Below are the code and all the weights of a small trained network. Each question names an input and a target symbol and asks about switching units off, where a switched-off unit gives its printed mean instead of its output.

import numpy as np


def w(rows, s, z=0):
    codes = np.array(rows[::2]) - 128.0
    scale = np.full(codes.shape[1], s)
    scale[-1] = z or s
    return codes * scale


def f(y):
    return y / 2 * (1 + np.tanh(0.7978845608 * (y + 0.044715 * y**3)))


def softmax(a):
    e = np.exp(a - a.max(-1, keepdims=True))
    return e / e.sum(-1, keepdims=True)


def log_softmax(a):
    a = a - a.max(-1, keepdims=True)
    return a - np.log(np.exp(a).sum(-1, keepdims=True))


def net(x, mask):
    ids = ['ΓΠΣΨΩαβδζημξτ'.index(c) for c in x.split()]
    T = len(ids)
    res = E[ids] + P[:T]
    r = res
    for j in range(3):
        rows = slice(4 * j, 4 * j + 4)
        q, k, v = (r @ M[0][rows].T for M in (Q, K, V))
        z = softmax(np.where(np.tri(T) > 0, q @ k.T / 4**0.5, -1e9)) @ v
        o = O[0][rows]
        res = res + np.where(mask[j], z, o[:, -1]) @ o[:, :-1]
    y = f(res @ A[0][:, :-1].T + A[0][:, -1])
    res = res + np.where(mask[3:15], y, B[0][:, -1]) @ B[0][:, :-1]
    return log_softmax(res[-1] @ U[:, :-1].T + U[:, -1])


Q, K, V, O, A, B = {}, {}, {}, {}, {}, {}
E = w([
[117,101,137,99,173,118,129,105,150,124],'Γ',
[138,84,160,142,161,128,114,138,161,126],'Π',
[169,69,187,120,156,84,172,95,129,132],'Σ',
[44,98,157,65,97,157,116,100,56,111],'Ψ',
[150,144,147,77,155,166,217,6,71,157],'Ω',
[73,112,122,131,134,76,200,152,48,76],'α',
[102,71,75,126,75,217,84,110,67,118],'β',
[105,68,152,146,142,133,90,135,129,168],'δ',
[90,98,124,125,129,49,82,154,180,211],'ζ',
[84,104,43,83,111,116,191,152,158,136],'η',
[148,97,106,130,121,71,108,40,143,38],'μ',
[127,132,111,154,218,126,131,80,145,66],'ξ',
[66,162,182,181,152,176,84,85,152,86],'τ',
],0.024)
P = w([
[175,120,175,103,178,90,62,178,140,168],'0',
[172,44,163,138,161,100,126,142,158,140],'1',
[170,68,138,125,130,121,107,133,176,124],'2',
[147,68,128,132,132,130,108,122,176,124],'3',
[133,75,114,136,124,139,104,113,172,118],'4',
[122,78,107,145,126,139,115,98,166,109],'5',
[109,89,99,144,125,149,111,86,161,104],'6',
[93,100,85,143,115,158,101,78,158,96],'7',
[83,104,74,154,116,159,102,67,144,88],'8',
[75,106,73,166,131,156,126,50,130,86],'9',
[76,130,61,163,125,163,122,32,127,70],'10',
[50,132,49,166,115,158,105,35,122,69],'11',
[10,135,33,164,116,183,76,50,134,74],'12',
],0.013)
Q[0] = w([
[143,196,142,98,61,183,180,199,45,178],'h1',
[87,70,81,93,91,155,148,153,71,130],'h1',
[106,89,151,183,152,106,68,87,149,79],'h1',
[123,47,116,115,188,97,65,52,135,105],'h1',
[113,191,131,158,144,113,129,123,148,106],'h2',
[70,17,59,81,106,88,153,60,113,115],'h2',
[178,168,131,136,93,100,119,116,129,117],'h2',
[187,253,111,168,149,166,160,195,96,149],'h2',
[125,213,178,116,107,70,120,219,110,204],'h3',
[158,162,137,114,106,166,174,160,95,197],'h3',
[157,132,121,130,103,140,123,86,155,71],'h3',
[101,143,105,165,148,151,150,144,107,117],'h3',
],0.011)
K[0] = w([
[197,109,234,153,207,79,17,122,219,189],'h1',
[126,155,117,194,104,93,99,109,194,131],'h1',
[74,157,96,129,59,137,156,126,70,201],'h1',
[48,179,85,131,94,164,187,56,91,181],'h1',
[128,117,123,118,84,143,140,153,85,178],'h2',
[43,178,52,161,170,151,119,49,129,52],'h2',
[132,101,168,127,212,127,130,214,100,162],'h2',
[216,70,213,93,125,76,68,191,140,164],'h2',
[218,92,146,89,110,125,111,255,187,239],'h3',
[242,123,160,94,159,111,178,215,123,79],'h3',
[111,171,93,100,104,241,138,108,147,45],'h3',
[148,125,135,160,138,132,133,109,74,123],'h3',
],0.0086)
V[0] = w([
[189,219,202,156,163,96,173,18,168,110],'h1',
[79,118,44,115,218,92,192,217,126,42],'h1',
[129,139,22,145,131,169,119,31,82,97],'h1',
[196,143,2,211,168,115,93,150,206,167],'h1',
[246,129,144,193,154,99,34,124,84,72],'h2',
[156,168,74,140,231,180,150,149,192,113],'h2',
[122,122,178,198,156,186,104,246,180,105],'h2',
[131,173,188,217,136,210,159,119,48,209],'h2',
[190,180,205,180,73,127,194,128,230,155],'h3',
[84,123,184,160,142,131,93,123,173,112],'h3',
[118,214,162,146,116,184,99,155,128,115],'h3',
[154,130,138,91,127,210,252,92,143,82],'h3',
],0.0069)
O[0] = w([
[162,230,178,85,113,226,217,135,163,99,67],'h1',
[155,135,29,155,85,68,147,240,71,38,106],'h1',
[149,119,101,100,91,186,56,115,163,49,225],'h1',
[252,35,164,178,141,136,113,235,213,160,10],'h1',
[200,99,254,72,131,188,122,96,150,47,201],'h2',
[98,70,61,87,242,168,106,193,173,15,141],'h2',
[38,204,157,112,173,156,150,116,112,96,48],'h2',
[78,16,129,181,149,208,144,103,80,160,10],'h2',
[154,147,128,211,170,156,157,77,152,70,32],'h3',
[115,140,143,198,27,159,224,143,125,171,176],'h3',
[93,51,191,168,102,86,140,146,170,99,73],'h3',
[103,43,130,146,109,30,195,139,77,122,129],'h3',
],0.0074,0.012)
A[0] = w([
[197,113,129,108,42,137,158,48,135,117,195],'n1',
[125,102,164,92,72,131,111,126,111,148,66],'n2',
[130,101,1,82,103,118,120,83,149,151,171],'n3',
[93,121,113,101,230,179,102,161,109,79,161],'n4',
[106,119,80,117,58,129,132,57,90,109,4],'n5',
[184,64,160,96,96,188,173,72,82,132,196],'n6',
[65,137,162,122,135,72,113,131,82,143,58],'n7',
[130,188,80,186,189,109,96,47,125,115,142],'n8',
[139,164,192,129,102,134,105,127,172,28,48],'n9',
[74,235,135,116,148,125,131,95,147,121,81],'n10',
[132,102,96,39,249,105,104,139,142,89,71],'n11',
[153,98,122,240,156,70,77,139,168,100,57],'n12',
],0.0081,0.0034)
B[0] = w([
[111,147,52,197,135,138,119,113,148,49,232],'n1',
[126,113,211,100,214,57,109,123,176,175,165],'n2',
[163,167,237,188,155,148,144,178,98,117,251],'n3',
[44,44,81,128,126,147,217,59,97,177,165],'n4',
[132,58,140,95,200,105,170,156,178,176,246],'n5',
[62,143,183,153,63,137,63,132,181,141,176],'n6',
[158,180,105,63,230,165,157,115,135,64,164],'n7',
[116,141,161,80,4,141,90,137,166,196,193],'n8',
[115,188,96,128,185,109,143,90,47,230,195],'n9',
[78,128,146,42,144,165,136,248,164,128,179],'n10',
[159,47,112,103,95,182,109,178,41,137,191],'n11',
[121,61,157,167,151,253,214,171,174,85,145],'n12',
],0.0065,0.023)
U = w([
[173,118,162,113,79,151,194,239,213,90,91],'Γ',
[156,131,104,160,221,171,160,126,152,142,61],'Π',
[175,140,203,142,128,162,169,156,152,126,75],'Σ',
[146,131,105,109,230,121,147,162,233,164,34],'Ψ',
[143,60,157,169,55,160,45,87,154,139,103],'Ω',
[72,206,191,208,150,159,106,178,41,98,77],'α',
[46,95,134,73,56,40,62,113,149,139,128],'β',
[101,175,94,222,245,142,39,48,62,129,122],'δ',
[145,110,147,149,91,131,133,152,172,228,163],'ζ',
[81,165,139,207,34,91,133,193,34,123,254],'η',
[184,148,227,81,68,115,88,169,203,3,171],'μ',
[165,91,111,67,63,209,124,152,116,125,118],'ξ',
[60,149,122,167,116,188,161,127,236,91,174],'τ',
],0.0054,0.0064)

Each question gives the input, a string of symbols that net reads in full, and the target symbol t.
The units are the heads (4 rows each of Q, K, V and O) and the neurons (one row each of A and B). Each row of codes is followed by its name. A weight is (code - 128) times the scale printed after its matrix; where a second scale follows, it is the last column's (O, A, B and U).
mask holds one flag per unit, heads first, then neurons. A switched-off unit (its flag False) gives its mean, the last column of its rows in O or B, instead of its output. The means were averaged over made-up inputs and are rounded, as every weight is.
A unit's drop is (log p(t) with every unit on - log p(t) with that unit switched off) / (log p(t) with every unit on - log p(t) with every unit switched off).
The circuit of an input: a set's keep is (log p(t) with only the set's units on - log p(t) with every unit switched off) / (log p(t) with every unit on - log p(t) with every unit switched off). Starting from the 12 units with the biggest drops (on a tie, the unit counted first), units are removed one at a time, each time the one whose removal leaves the highest keep (on an exact tie, the one counted first), for as long as the keep stays at least 0.8.
circuit, biggest first: the units of the circuit, biggest drop first
k most important neurons: the k neurons with the biggest drops, biggest first
input β ζ ζ μ η μ μ α μ μ δ, target μ: circuit, biggest first => [h2, n4]
input Ω ζ μ Ψ μ Ψ ξ β ζ μ Ω τ Ψ, target τ: circuit, biggest first => [h2, h1, n11]
input δ Σ τ μ ξ δ Γ, target ξ: most important neuron => [n11]
input μ β μ ζ μ μ μ η ξ, target Γ: circuit, biggest first => [h1, n12]
input Ψ Γ Ψ Ω μ, target τ: 2 most important neurons => [n1, n9]
input Ψ μ Γ β μ ξ δ Π μ Π, target μ: 3 most important neurons => [n4, n9, n5]
input β Ψ τ Σ δ β β μ β Ψ Ψ τ, target β: circuit, biggest first => [h1, n8]
input Ψ ξ Ψ Ψ Γ τ Ψ μ μ β μ ξ, target Ω: circuit, biggest first => [h1, n8]
input μ Σ β μ μ Ψ Π Π η β ξ β μ, target Ω: 2 most important neurons => [n10, n7]
input μ Π μ β Σ μ Ω, target μ: 2 most important neurons => [n4, n6]
input δ τ δ μ ξ μ μ Ω, target τ: 2 most important neurons => [n1, n6]
input μ Ω μ ξ, target τ: 2 most important neurons => [n4, n6]
input Γ μ μ μ ξ β μ, target ξ: 2 most important neurons => [n11, n12]
input Ψ μ ζ, target μ: circuit, biggest first => [h2]
input μ μ μ Ψ ζ ξ τ Ω μ τ ζ, target τ: circuit, biggest first => [h1, h2]
input β α ξ μ Ψ Ψ Π τ μ, target τ: circuit, biggest first => [h3, h2]
input μ α ζ β μ μ τ δ β, target τ: circuit, biggest first => [h2, h3]
input μ μ μ ζ, target Ψ: 4 most important neurons => [n9, n3, n8, n6]
input ξ ζ α, target ξ: circuit, biggest first => [h2, n3, n11]
input μ μ Ψ μ μ μ α Ψ Ω Σ, target Ω: 3 most important neurons => [n6, n10, n7]
input β μ β Σ μ Σ μ ξ μ α η, target Γ: circuit, biggest first => [h1]
input μ β ζ μ ζ α ξ τ Ψ ξ, target β: circuit, biggest first => [h1, n8]
input μ τ ξ Ψ μ μ Γ ζ ξ β ζ μ μ, target μ: 2 most important neurons => [n3, n4]
input τ ξ μ Ω, target τ: 3 most important neurons => [n6, n1, n3]
input μ ξ μ α δ μ ζ Ψ μ α ξ, target η: circuit, biggest first => [h1, h3]
input μ Σ μ, target δ: 3 most important neurons => [n9, n1, n8]
